Below is a small trained network, with its code and all its weights. Each question gives an input and a target symbol and asks what happens when units are switched off, that is, made to give their printed mean instead of their output.

import numpy as np


def w(rows, s, z=0):
    codes = np.array(rows[::2]) - 128.0
    scale = np.full(codes.shape[1], s)
    scale[-1] = z or s
    return codes * scale


def f(y):
    return y / 2 * (1 + np.tanh(0.7978845608 * (y + 0.044715 * y**3)))


def softmax(a):
    e = np.exp(a - a.max(-1, keepdims=True))
    return e / e.sum(-1, keepdims=True)


def log_softmax(a):
    a = a - a.max(-1, keepdims=True)
    return a - np.log(np.exp(a).sum(-1, keepdims=True))


def net(x, mask):
    ids = ['αβγδεζθλξπψ'.index(c) for c in x.split()]
    T = len(ids)
    res = E[ids] + P[:T]
    u = 0
    for l in range(2):
        q, k, v = (res @ M[l].T for M in (Q, K, V))
        z = softmax(np.where(np.tri(T) > 0, q @ k.T / 3**0.5, -1e9)) @ v
        res = res + np.where(mask[u], z, O[l][:, -1]) @ O[l][:, :-1]
        u += 1
        y = f(res @ A[l][:, :-1].T + A[l][:, -1])
        res = res + np.where(mask[u : u + 8], y, B[l][:, -1]) @ B[l][:, :-1]
        u += 8
    return log_softmax(res[-1] @ U[:, :-1].T + U[:, -1])


Q, K, V, O, A, B = {}, {}, {}, {}, {}, {}
E = w([
[101,172,136],'α',
[86,109,142],'β',
[96,161,123],'γ',
[96,158,125],'δ',
[7,203,181],'ε',
[85,88,165],'ζ',
[147,225,183],'θ',
[133,179,177],'λ',
[187,73,99],'ξ',
[72,157,101],'π',
[73,97,49],'ψ',
],0.02)
P = w([
[212,77,188],'0',
[193,97,203],'1',
[166,128,174],'2',
[141,153,168],'3',
[117,172,160],'4',
[95,174,149],'5',
[79,191,151],'6',
[64,196,148],'7',
[46,195,158],'8',
[28,204,147],'9',
[17,199,148],'10',
[3,185,146],'11',
],0.004)
Q[0] = w([
[195,122,150],'0.h0',
[254,107,118],'0.h0',
[128,36,88],'0.h0',
],0.0064)
K[0] = w([
[226,106,61],'0.h0',
[167,3,119],'0.h0',
[63,98,59],'0.h0',
],0.0067)
V[0] = w([
[5,174,159],'0.h0',
[164,150,110],'0.h0',
[146,178,162],'0.h0',
],0.011)
O[0] = w([
[14,135,97,248],'0.h0',
[209,236,115,101],'0.h0',
[95,253,72,155],'0.h0',
],0.0056,0.012)
A[0] = w([
[172,87,109,211],'0.n0',
[185,174,193,254],'0.n1',
[247,153,54,57],'0.n2',
[126,71,20,159],'0.n3',
[76,158,180,164],'0.n4',
[21,111,60,174],'0.n5',
[175,164,112,111],'0.n6',
[89,40,165,120],'0.n7',
],0.012,0.0055)
B[0] = w([
[65,61,231,128],'0.n0',
[2,109,28,142],'0.n1',
[138,82,60,128],'0.n2',
[46,37,139,151],'0.n3',
[167,255,124,197],'0.n4',
[93,140,254,254],'0.n5',
[126,104,121,128],'0.n6',
[201,132,209,174],'0.n7',
],0.0079,0.022)
Q[1] = w([
[162,42,109],'1.h0',
[84,255,222],'1.h0',
[213,148,127],'1.h0',
],0.016)
K[1] = w([
[160,91,84],'1.h0',
[46,176,210],'1.h0',
[66,118,2],'1.h0',
],0.011)
V[1] = w([
[254,26,231],'1.h0',
[13,66,101],'1.h0',
[102,46,111],'1.h0',
],0.0062)
O[1] = w([
[95,240,124,49],'1.h0',
[36,44,142,153],'1.h0',
[62,127,254,11],'1.h0',
],0.0073,0.011)
A[1] = w([
[106,144,114,96],'1.n0',
[250,148,62,2],'1.n1',
[233,86,175,119],'1.n2',
[151,52,66,27],'1.n3',
[129,112,198,165],'1.n4',
[160,194,148,108],'1.n5',
[157,172,140,113],'1.n6',
[107,198,111,174],'1.n7',
],0.014,0.012)
B[1] = w([
[124,108,134,136],'1.n0',
[6,98,109,133],'1.n1',
[135,216,155,150],'1.n2',
[214,127,165,131],'1.n3',
[128,133,79,255],'1.n4',
[157,78,143,178],'1.n5',
[144,128,138,156],'1.n6',
[153,99,128,210],'1.n7',
],0.015,0.021)
U = w([
[60,177,175,141],'α',
[132,155,133,77],'β',
[124,244,118,166],'γ',
[120,140,153,34],'δ',
[152,139,123,180],'ε',
[176,130,99,254],'ζ',
[138,76,152,97],'θ',
[132,151,125,109],'λ',
[156,126,254,109],'ξ',
[121,159,80,97],'π',
[130,148,107,104],'ψ',
],0.0098,0.0061)

Each question gives the input, a string of symbols that net reads in full, and the target symbol t.
The units are the heads (3 rows each of Q, K, V and O) and the neurons (one row each of A and B). Each row of codes is followed by its name. A weight is (code - 128) times the scale printed after its matrix; where a second scale follows, it is the last column's (O, A, B and U).
mask holds one flag per unit, layer by layer, with each layer's heads first. A switched-off unit (its flag False) gives its mean, the last column of its rows in O or B, instead of its output. The means were averaged over made-up inputs and are rounded, as every weight is.
A unit's drop is (log p(t) with every unit on - log p(t) with that unit switched off) / (log p(t) with every unit on - log p(t) with every unit switched off).
The circuit of an input: a set's keep is (log p(t) with only the set's units on - log p(t) with every unit switched off) / (log p(t) with every unit on - log p(t) with every unit switched off). Starting from the 12 units with the biggest drops (on a tie, the unit counted first), units are removed one at a time, each time the one whose removal leaves the highest keep (on an exact tie, the one counted first), for as long as the keep stays at least 0.8.
units of the circuit, in order: the units of the circuit, biggest drop first
most important unit: the unit with the biggest drop
top k neurons: the k neurons with the biggest drops, biggest first
top k neurons in layer l: the k neurons of layer l with the biggest drops, biggest first
input ζ ψ ξ β, target α: units of the circuit, in order -> (0.n5, 1.h0, 0.n3, 1.n5)
input ζ ψ θ ζ α ζ ψ ψ ζ, target α: units of the circuit, in order -> (0.n5, 1.h0, 1.n7, 1.n5)
input ζ ψ ζ, target α: units of the circuit, in order -> (1.h0, 1.n7, 1.n5)
input ψ ζ δ, target α: units of the circuit, in order -> (0.n5, 1.h0, 0.n3)
input α π ψ ψ ζ θ ζ ψ α, target α: most important unit -> 1.h0
input ζ δ α ζ α, target ξ: units of the circuit, in order -> (1.n4, 1.h0, 1.n5, 0.n3)
input ψ δ ε δ ψ, target θ: units of the circuit, in order -> (1.h0, 0.h0)
input ξ ψ α θ δ ζ ε, target ξ: units of the circuit, in order -> (0.n4, 0.n5, 1.n5)
input ψ α θ, target α: top 3 neurons in layer 0 -> (0.n1, 0.n5, 0.n3)
input π ψ θ ζ ε ζ θ, target π: top 3 neurons -> (1.n1, 0.n5, 0.n4)
input δ θ ξ, target θ: top 3 neurons in layer 0 -> (0.n1, 0.n5, 0.n2)
input ζ ψ β, target α: units of the circuit, in order -> (0.n5, 1.h0, 0.n3, 1.n7)
input β θ θ, target ζ: units of the circuit, in order -> (0.n5, 1.n5)
input ζ ψ ψ α, target α: top neuron in layer 1 -> (1.n5)
input ψ ψ γ, target α: top 2 neurons -> (0.n5, 0.n4)
input θ ζ γ ξ, target θ: units of the circuit, in order -> (0.n4, 0.n0)
input β ζ α ε, target ξ: top 3 neurons -> (0.n4, 0.n5, 1.n5)
input ζ ζ δ, target ξ: top 3 neurons -> (1.n4, 0.n7, 1.n5)
input λ ε ζ γ θ ψ δ ζ θ ψ θ, target π: top 3 neurons in layer 0 -> (0.n5, 0.n4, 0.n1)
input ζ β θ ζ ζ ζ α ζ ζ δ, target ξ: most important unit -> 1.n4
input ψ θ ζ ζ ξ α ζ ψ ζ ζ β ζ, target ξ: top 2 neurons -> (0.n7, 0.n4)
input ζ δ π γ ζ ζ ψ δ θ, target α: top 2 neurons in layer 0 -> (0.n5, 0.n3)
input ζ ζ ζ α, target ξ: top 3 neurons -> (1.n4, 1.n5, 0.n7)
input ζ β ζ ζ β ζ ζ, target ξ: top 2 neurons in layer 0 -> (0.n7, 0.n1)
input γ ζ ε ζ λ λ ζ ψ, target θ: top 2 neurons -> (0.n5, 0.n4)
input γ ψ ζ ψ ζ β β θ θ ζ λ ψ, target α: top 2 neurons in layer 0 -> (0.n3, 0.n5)
